Here is a tiny trained network, its code and every weight. The questions are about switching its units off for an input and a class, where a switched-off unit gives its printed mean instead of its output.

import numpy as np


def w(rows, s, z=0):
    codes = np.array(rows[::2]) - 128.0
    scale = np.full(codes.shape[1], s)
    scale[-1] = z or s
    return codes * scale


def f(y):
    return y / 2 * (1 + np.tanh(0.7978845608 * (y + 0.044715 * y**3)))


def log_softmax(a):
    a = a - a.max(-1, keepdims=True)
    return a - np.log(np.exp(a).sum(-1, keepdims=True))


def net(x, mask):
    res = np.array(x, float).reshape(1, 5) / 4 @ E
    y = f(res @ A[0][:, :-1].T + A[0][:, -1])
    res = res + np.where(mask, y, B[0][:, -1]) @ B[0][:, :-1]
    return log_softmax(res[-1] @ U[:, :-1].T + U[:, -1])


A, B = {}, {}
E = w([
[85,112,232,191,221,143],'x0',
[129,123,124,128,132,127],'x1',
[253,179,94,107,149,237],'x2',
[127,142,131,134,121,128],'x3',
[31,160,61,111,147,194],'x4',
],0.012)
A[0] = w([
[199,113,102,113,97,115,226],'neuron 0',
[40,164,37,93,126,246,120],'neuron 1',
[65,131,173,146,165,97,127],'neuron 2',
[4,149,70,143,140,217,181],'neuron 3',
[141,131,44,162,120,133,107],'neuron 4',
[137,103,180,199,157,41,162],'neuron 5',
[142,128,212,170,223,210,2],'neuron 6',
[56,133,100,175,164,144,26],'neuron 7',
[58,93,98,91,49,17,235],'neuron 8',
[153,133,121,127,200,116,137],'neuron 9',
[60,101,197,146,174,91,145],'neuron 10',
],0.015,0.0043)
B[0] = w([
[229,146,106,133,112,174,179],'neuron 0',
[6,111,78,131,104,172,234],'neuron 1',
[120,84,161,66,94,134,202],'neuron 2',
[92,159,155,24,187,58,231],'neuron 3',
[123,110,105,99,146,170,159],'neuron 4',
[80,87,109,183,72,161,219],'neuron 5',
[128,160,100,217,216,87,209],'neuron 6',
[153,126,194,50,137,107,173],'neuron 7',
[118,177,116,238,226,82,255],'neuron 8',
[119,168,110,150,103,97,148],'neuron 9',
[81,89,139,96,48,137,228],'neuron 10',
],0.022)
U = w([
[184,120,162,236,147,55,242],'0',
[51,65,79,92,60,166,157],'1',
[93,179,123,109,225,58,103],'2',
[117,74,224,34,114,59,4],'3',
[243,148,114,61,95,170,112],'4',
],0.011,0.0034)

Each question gives the input, the list of numbers given to net, and the class t.
The units are the neurons (one row each of A and B). Each row of codes is followed by its name. A weight is (code - 128) times the scale printed after its matrix; where a second scale follows, it is the last column's (A, B and U).
mask holds one flag per neuron, in row order. A switched-off neuron (its flag False) gives its mean, the last column of its row in B, instead of its output. The means were averaged over made-up inputs and are rounded, as every weight is.
A unit's drop is (log p(t) with every unit on - log p(t) with that unit switched off) / (log p(t) with every unit on - log p(t) with every unit switched off).
The circuit of an input: a set's keep is (log p(t) with only the set's units on - log p(t) with every unit switched off) / (log p(t) with every unit on - log p(t) with every unit switched off). Starting from all 11 units, units are removed one at a time, each time the one whose removal leaves the highest keep (on an exact tie, the one counted first), for as long as the keep stays at least 0.8.
units of the circuit, in order: the units of the circuit, biggest drop first
unit that matters most: the unit with the biggest drop
k most important neurons: the k neurons with the biggest drops, biggest first
drop of u: that unit's drop, to one decimal
input [0,-2,2,7,-7], class 4: units of the circuit, in order : (neuron 8; neuron 1; neuron 0)
input [1,-7,-7,5,-7], class 1: 3 most important neurons : (neuron 10; neuron 5; neuron 6)
input [2,6,-8,3,-4], class 1: unit that matters most : neuron 10
input [0,1,3,-2,-8], class 4: units of the circuit, in order : (neuron 8; neuron 0)
input [-6,6,1,-1,-1], class 4: 2 most important neurons : (neuron 6; neuron 0)
input [2,-6,-7,8,-1], class 1: 2 most important neurons : (neuron 10; neuron 5)
input [-5,6,1,-8,2], class 1: 4 most important neurons : (neuron 6; neuron 1; neuron 8; neuron 3)
input [2,2,0,-2,8], class 3: units of the circuit, in order : (neuron 3; neuron 8)
input [5,4,2,4,-1], class 0: 3 most important neurons : (neuron 3; neuron 6; neuron 1)
input [-2,1,-6,6,0], class 0: units of the circuit, in order : (neuron 3; neuron 1)
input [5,-7,1,-7,-7], class 0: 2 most important neurons : (neuron 6; neuron 1)
input [2,8,-8,5,0], class 1: 4 most important neurons : (neuron 5; neuron 10; neuron 3; neuron 2)
input [0,8,-7,-3,-5], class 0: 2 most important neurons : (neuron 8; neuron 1)
input [-7,-2,1,-2,-8], class 4: units of the circuit, in order : (neuron 0)
input [-8,-1,7,-7,0], class 4: 3 most important neurons : (neuron 0; neuron 5; neuron 10)
input [7,2,1,2,-1], class 0: 3 most important neurons : (neuron 6; neuron 1; neuron 3)
input [-2,3,8,-4,2], class 1: drop of neuron 1 : 2.3
input [7,6,-3,2,7], class 3: drop of neuron 3 : 0.0
input [-3,-5,-7,1,-3], class 0: drop of neuron 8 : 1.1
input [-3,1,8,-4,2], class 1: units of the circuit, in order : (neuron 1)
